Below is a small trained network, with its code and all its weights. Each question gives an input and a target symbol and asks what happens when units are switched off, that is, made to give their printed mean instead of their output.

import numpy as np


def w(rows, s, z=0):
    codes = np.array(rows[::2]) - 128.0
    scale = np.full(codes.shape[1], s)
    scale[-1] = z or s
    return codes * scale


def f(y):
    return np.maximum(y, 0)


def softmax(a):
    e = np.exp(a - a.max(-1, keepdims=True))
    return e / e.sum(-1, keepdims=True)


def log_softmax(a):
    a = a - a.max(-1, keepdims=True)
    return a - np.log(np.exp(a).sum(-1, keepdims=True))


def net(x, mask):
    ids = ['αβγημξπτ'.index(c) for c in x.split()]
    T = len(ids)
    res = E[ids] + P[:T]
    u = 0
    for l in range(2):
        r = res
        for j in range(2):
            rows = slice(2 * j, 2 * j + 2)
            q, k, v = (r @ M[l][rows].T for M in (Q, K, V))
            z = softmax(np.where(np.tri(T) > 0, q @ k.T / 2**0.5, -1e9)) @ v
            o = O[l][rows]
            res = res + np.where(mask[u + j], z, o[:, -1]) @ o[:, :-1]
        u += 2
        y = f(res @ A[l][:, :-1].T + A[l][:, -1])
        res = res + np.where(mask[u : u + 8], y, B[l][:, -1]) @ B[l][:, :-1]
        u += 8
    return log_softmax(res[-1] @ U[:, :-1].T + U[:, -1])


Q, K, V, O, A, B = {}, {}, {}, {}, {}, {}
E = w([
[65,100,104,200,163,106,76,125,182,90,96],'α',
[88,141,113,153,143,5,64,96,155,128,95],'β',
[132,112,141,141,166,116,46,182,177,166,106],'γ',
[113,134,38,27,201,41,114,110,132,114,71],'η',
[148,200,113,223,155,47,105,133,163,48,99],'μ',
[178,37,94,161,220,108,52,91,103,71,108],'ξ',
[211,105,129,41,149,78,72,67,173,178,172],'π',
[243,186,182,117,133,107,78,145,153,75,177],'τ',
],0.016)
P = w([
[129,93,221,24,95,113,200,198,255,132,69],'0',
[169,183,140,123,173,113,136,101,136,153,96],'1',
[183,155,133,146,157,112,125,133,154,111,113],'2',
[135,183,108,161,145,110,184,109,151,138,132],'3',
[179,173,137,135,147,143,106,148,138,127,105],'4',
[153,153,132,153,144,119,136,122,143,130,141],'5',
[163,161,135,140,120,109,136,116,130,121,148],'6',
[151,174,146,127,134,117,91,123,128,139,147],'7',
[158,156,137,160,130,112,73,101,118,123,178],'8',
[143,129,171,148,105,97,95,143,151,99,161],'9',
[138,118,173,126,97,92,53,184,103,68,170],'10',
[149,105,162,139,89,80,55,141,91,84,168],'11',
[123,82,113,136,103,108,48,111,90,119,138],'12',
],0.0093)
Q[0] = w([
[152,143,146,138,126,135,141,122,87,145,127],'0.h0',
[62,132,112,128,68,221,254,184,8,181,116],'0.h0',
[88,151,140,149,83,225,243,156,66,146,131],'0.h1',
[152,157,122,142,169,43,56,137,210,68,122],'0.h1',
],0.068)
K[0] = w([
[120,120,159,112,66,131,130,133,132,103,186],'0.h0',
[197,160,172,206,99,179,63,124,100,141,207],'0.h0',
[164,147,106,249,120,164,76,53,70,163,186],'0.h1',
[168,69,212,45,52,104,220,156,254,7,89],'0.h1',
],0.046)
V[0] = w([
[152,117,202,95,152,78,33,152,80,123,185],'0.h0',
[67,158,26,26,119,159,153,197,4,155,100],'0.h0',
[183,88,95,97,162,197,212,182,125,121,92],'0.h1',
[138,141,205,89,94,79,152,172,74,184,111],'0.h1',
],0.011)
O[0] = w([
[116,145,96,79,136,134,109,155,161,111,143,111],'0.h0',
[37,81,170,91,201,119,139,189,137,97,253,2],'0.h0',
[130,167,173,55,128,182,144,99,184,118,141,135],'0.h1',
[113,141,112,85,119,78,171,136,148,161,171,129],'0.h1',
],0.0056,0.0097)
A[0] = w([
[3,34,121,126,60,123,83,104,109,156,147,66],'0.n0',
[120,24,114,51,119,110,121,71,61,131,181,42],'0.n1',
[133,123,115,104,38,160,196,186,119,168,139,55],'0.n2',
[93,80,119,126,80,199,172,203,159,205,93,66],'0.n3',
[61,127,103,109,63,216,230,165,90,133,172,4],'0.n4',
[92,54,156,115,66,177,205,136,56,180,129,7],'0.n5',
[127,122,134,137,99,148,198,192,38,155,133,39],'0.n6',
[114,104,85,177,80,239,189,181,49,157,152,14],'0.n7',
],0.014,0.0033)
B[0] = w([
[213,159,161,126,232,150,158,140,126,245,47,254],'0.n0',
[38,134,89,172,142,192,87,113,90,127,164,216],'0.n1',
[124,95,55,62,179,62,116,131,133,75,112,134],'0.n2',
[93,56,141,116,54,104,98,92,118,187,153,157],'0.n3',
[62,108,134,165,138,107,119,125,109,129,94,128],'0.n4',
[191,55,107,77,166,203,142,134,69,125,144,128],'0.n5',
[89,175,131,56,110,88,49,119,205,113,127,128],'0.n6',
[148,140,1,128,96,124,123,121,92,181,161,128],'0.n7',
],0.0089,0.0041)
Q[1] = w([
[73,122,171,148,235,58,106,166,132,123,207],'1.h0',
[58,140,116,66,87,133,184,117,110,96,155],'1.h0',
[214,146,90,143,2,138,135,99,132,168,2],'1.h1',
[77,104,167,98,181,127,196,173,71,83,115],'1.h1',
],0.039)
K[1] = w([
[152,164,186,224,42,114,101,184,132,39,244],'1.h0',
[227,185,108,191,165,86,94,105,96,223,121],'1.h0',
[170,112,220,88,55,84,222,226,241,58,5],'1.h1',
[134,122,149,149,171,138,113,111,102,126,95],'1.h1',
],0.032)
V[1] = w([
[71,152,63,144,183,76,131,104,165,170,71],'1.h0',
[93,207,164,166,76,3,92,141,77,100,164],'1.h0',
[70,109,165,232,116,212,176,125,116,89,82],'1.h1',
[88,21,148,145,70,141,53,120,104,223,162],'1.h1',
],0.018)
O[1] = w([
[76,90,120,103,132,42,78,147,168,139,53,212],'1.h0',
[199,93,77,116,42,59,164,186,99,39,124,127],'1.h0',
[147,73,194,147,128,92,64,69,101,97,140,92],'1.h1',
[146,94,119,147,135,153,70,95,254,130,167,253],'1.h1',
],0.0071,0.024)
A[1] = w([
[137,66,215,143,62,113,111,67,157,132,86,130],'1.n0',
[100,100,180,135,41,125,149,29,2,88,58,5],'1.n1',
[146,64,136,119,64,221,150,188,80,164,102,43],'1.n2',
[127,102,165,131,183,100,102,144,156,59,146,112],'1.n3',
[96,193,228,128,63,234,124,46,89,140,138,3],'1.n4',
[86,124,151,80,104,123,201,142,15,103,99,14],'1.n5',
[110,132,175,150,142,178,137,75,167,168,156,153],'1.n6',
[196,123,164,139,50,204,183,121,111,106,170,47],'1.n7',
],0.01,0.0043)
B[1] = w([
[147,176,99,135,193,166,80,123,1,97,175,255],'1.n0',
[142,163,227,119,180,98,156,219,232,168,241,166],'1.n1',
[59,129,229,122,102,32,81,39,132,96,159,138],'1.n2',
[51,245,140,98,41,135,115,103,93,157,104,197],'1.n3',
[150,73,150,115,149,187,212,141,219,26,29,134],'1.n4',
[157,27,130,156,45,217,90,20,131,191,150,173],'1.n5',
[143,66,158,128,74,63,149,136,129,54,105,219],'1.n6',
[103,121,130,130,228,127,210,68,62,126,172,147],'1.n7',
],0.0065,0.027)
U = w([
[121,98,172,140,143,123,147,137,194,86,119,77],'α',
[115,111,130,155,84,126,129,116,177,148,158,6],'β',
[129,103,186,160,135,93,118,200,182,152,191,165],'γ',
[63,155,124,101,154,107,121,175,180,140,171,107],'η',
[151,101,109,153,90,66,137,180,164,93,155,151],'μ',
[115,134,131,155,138,101,73,118,160,90,170,189],'ξ',
[104,109,119,133,114,111,103,129,252,108,206,85],'π',
[123,110,121,134,148,115,153,129,179,98,217,201],'τ',
],0.0038,0.0026)

Each question gives the input, a string of symbols that net reads in full, and the target symbol t.
The units are the heads (2 rows each of Q, K, V and O) and the neurons (one row each of A and B). Each row of codes is followed by its name. A weight is (code - 128) times the scale printed after its matrix; where a second scale follows, it is the last column's (O, A, B and U).
mask holds one flag per unit, layer by layer, with each layer's heads first. A switched-off unit (its flag False) gives its mean, the last column of its rows in O or B, instead of its output. The means were averaged over made-up inputs and are rounded, as every weight is.
A unit's drop is (log p(t) with every unit on - log p(t) with that unit switched off) / (log p(t) with every unit on - log p(t) with every unit switched off).
The circuit of an input: a set's keep is (log p(t) with only the set's units on - log p(t) with every unit switched off) / (log p(t) with every unit on - log p(t) with every unit switched off). Starting from the 12 units with the biggest drops (on a tie, the unit counted first), units are removed one at a time, each time the one whose removal leaves the highest keep (on an exact tie, the one counted first), for as long as the keep stays at least 0.8.
circuit, biggest first: the units of the circuit, biggest drop first
most important unit: the unit with the biggest drop
top k neurons: the k neurons with the biggest drops, biggest first
k most important neurons of layer l: the k neurons of layer l with the biggest drops, biggest first
heads that matter: for each layer, one digit per head in row order, 1 if its drop is at least 0.15 and else 0, layers parted by /
drop when u is switched off: that unit's drop, to one decimal
input γ α τ τ α α γ α, target π: most important unit => 0.n3
input α τ ξ α ξ π α α η α α, target η: circuit, biggest first => [0.h0; 1.h1]
input α η α γ μ τ β γ, target τ: circuit, biggest first => [0.h0; 1.h0; 1.n7]
input μ α α β τ γ α π μ β α γ, target γ: heads that matter => 00 / 01
input μ γ β α γ μ γ α γ, target γ: circuit, biggest first => [1.h1; 1.n1; 0.h0]
input γ α η α α α μ, target μ: circuit, biggest first => [0.h0; 1.h0; 0.n0]
input τ α γ α π, target β: heads that matter => 11 / 01
input ξ γ ξ α η β γ γ α ξ μ α π, target π: circuit, biggest first => [0.h0; 0.n1; 1.h1]
input π α β η ξ α α β α α τ μ, target τ: circuit, biggest first => [1.h0; 0.h0; 1.n7]
input τ β α γ α β, target β: circuit, biggest first => [1.n5; 1.h1; 0.n2; 0.h0]
input γ γ α μ α π α τ β, target π: circuit, biggest first => [0.n3; 1.h1]
input α γ α β γ α μ α η, target μ: circuit, biggest first => [0.h0; 1.h0]
input γ α α η, target η: top 2 neurons => [0.n1; 1.n6]
input η γ τ μ ξ τ α γ α τ α, target τ: most important neuron of layer 1 => [1.n7]
input α μ τ α α ξ α α α γ, target ξ: top 2 neurons => [1.n0; 0.n3]
input π α α τ π γ β α α α π α π, target η: circuit, biggest first => [0.h0; 1.h1; 1.h0]
input α ξ η α β, target η: 2 most important neurons of layer 0 => [0.n1; 0.n0]
input γ μ π, target π: top 2 neurons => [0.n3; 1.n0]
input α γ η, target η: drop when 1.h1 is switched off => 0.2
input α γ γ γ α, target ξ: drop when 1.h1 is switched off => 0.7
input β α α μ τ π μ η α η μ, target μ: most important unit => 1.h0
input β π τ γ α α, target μ: drop when 1.h0 is switched off => 0.5
input τ τ α γ α μ α μ α μ, target β: drop when 1.n5 is switched off => 1.1
input γ α η ξ γ μ α π α τ, target τ: top 2 neurons => [1.n7; 0.n0]
